Rows and roughly how far along a hidden order each lies, from 0 to 9
In the rows, 100 means zero.
[94, 91, 82, 126, 40, 117, 120, 50, 76, 70, 42, 91, 83, 117, 89, 101, 107, 66, 106, 118, 120, 63, 74, 107, 70, 113, 83, 90, 117, 49, 136, 123, 93, 73, 79, 86, 61, 136, 65, 105, 97, 62, 82, 119, 89, 90, 200, 103, 116, 115, 106, 89, 124, 160, 98, 81, 35, 54, 107, 114, 143, 136, 92, 126, 54, 119, 147, 137, 77, 67, 60, 122, 118, 79, 88, 78, 128]  5
[130, 86, 61, 82, 56, 131, 108, 137, 98, 105, 105, 130, 101, 88, 132, 73, 77, 129, 96, 105, 39, 87, 111, 114, 97, 102, 177, 113, 85, 103, 115, 72, 89, 79, 62, 113, 132, 116, 123, 133, 137, 107, 119, 91, 119, 107, 127, 47, 73, 42, 109, 68, 90, 84, 112, 84, 116, 100, 125, 101, 115, 97, 123, 64, 99, 106, 67, 56, 122, 120, 122, 126, 118, 77, 141, 111, 136]  9
[120, 80, 84, 110, 34, 120, 127, 52, 60, 51, 65, 104, 94, 78, 86, 105, 99, 86, 95, 87, 104, 58, 96, 109, 64, 109, 94, 107, 97, 74, 122, 120, 85, 82, 93, 101, 79, 132, 90, 108, 104, 63, 69, 130, 95, 91, 197, 99, 116, 80, 119, 76, 122, 138, 105, 75, 40, 75, 107, 110, 115, 116, 96, 106, 83, 119, 151, 129, 66, 74, 36, 100, 114, 83, 89, 74, 125]  4
[133, 72, 92, 80, 78, 117, 126, 78, 60, 30, 119, 119, 110, 73, 90, 97, 94, 116, 87, 61, 91, 65, 109, 102, 47, 109, 123, 118, 79, 112, 102, 107, 79, 104, 107, 129, 109, 107, 120, 114, 118, 72, 61, 122, 95, 97, 136, 91, 103, 74, 114, 76, 114, 93, 95, 77, 63, 102, 114, 92, 92, 86, 104, 93, 116, 109, 128, 117, 69, 95, 27, 85, 97, 88, 92, 108, 99]  4
[130, 76, 85, 62, 107, 104, 114, 126, 82, 50, 156, 134, 112, 71, 115, 85, 94, 131, 79, 68, 60, 98, 141, 90, 70, 105, 143, 123, 60, 136, 80, 87, 81, 130, 103, 142, 132, 94, 144, 99, 147, 103, 60, 114, 113, 96, 60, 114, 80, 59, 96, 88, 98, 31, 103, 85, 126, 146, 110, 86, 64, 58, 124, 74, 149, 104, 77, 95, 86, 123, 49, 104, 86, 85, 116, 152, 86]  2
[144, 74, 99, 81, 85, 119, 127, 88, 63, 24, 126, 130, 116, 69, 88, 90, 89, 129, 84, 54, 83, 65, 115, 105, 55, 110, 135, 122, 75, 123, 96, 107, 78, 108, 112, 131, 118, 103, 128, 117, 126, 75, 64, 121, 95, 101, 129, 81, 101, 52, 115, 70, 110, 82, 92, 78, 63, 104, 115, 94, 91, 81, 103, 86, 123, 104, 134, 113, 73, 95, 24, 81, 96, 86, 93, 109, 96]  4
[91, 93, 46, 104, 44, 126, 106, 106, 106, 107, 60, 110, 74, 111, 120, 89, 90, 100, 115, 132, 84, 79, 85, 101, 82, 102, 138, 102, 111, 88, 138, 93, 110, 64, 61, 95, 118, 122, 88, 116, 118, 95, 104, 109, 109, 103, 159, 75, 92, 69, 121, 84, 108, 125, 118, 74, 75, 66, 125, 108, 136, 134, 123, 90, 65, 108, 99, 90, 107, 108, 99, 130, 119, 80, 125, 89, 134]  8
[105, 103, 117, 111, 61, 111, 134, 33, 47, 67, 65, 88, 91, 98, 71, 126, 116, 51, 91, 85, 151, 55, 82, 111, 31, 124, 24, 97, 93, 46, 106, 147, 67, 97, 120, 100, 50, 146, 72, 84, 76, 51, 53, 124, 88, 81, 200, 162, 130, 140, 91, 86, 120, 156, 94, 104, 24, 86, 104, 116, 95, 111, 62, 129, 79, 129, 171, 150, 35, 53, 20, 78, 116, 94, 45, 67, 123]  0
[121, 81, 92, 77, 94, 132, 123, 104, 91, 40, 131, 134, 110, 72, 100, 78, 88, 143, 100, 68, 81, 64, 108, 97, 26, 117, 150, 115, 90, 145, 116, 96, 97, 95, 98, 145, 140, 93, 144, 118, 124, 82, 64, 119, 104, 111, 129, 70, 89, 35, 132, 74, 98, 73, 96, 76, 72, 96, 127, 91, 87, 97, 121, 73, 115, 94, 114, 113, 83, 101, 41, 73, 93, 86, 116, 117, 88]  6
[167, 77, 108, 75, 91, 104, 124, 87, 43, 52, 127, 124, 129, 71, 96, 97, 98, 86, 60, 46, 76, 83, 121, 118, 105, 103, 109, 112, 54, 89, 69, 99, 44, 132, 113, 111, 85, 123, 109, 108, 124, 84, 84, 95, 106, 86, 120, 108, 109, 99, 73, 79, 111, 89, 83, 102, 92, 137, 89, 99, 83, 53, 72, 105, 130, 120, 107, 102, 75, 95, 57, 122, 105, 86, 87, 117, 107]  1
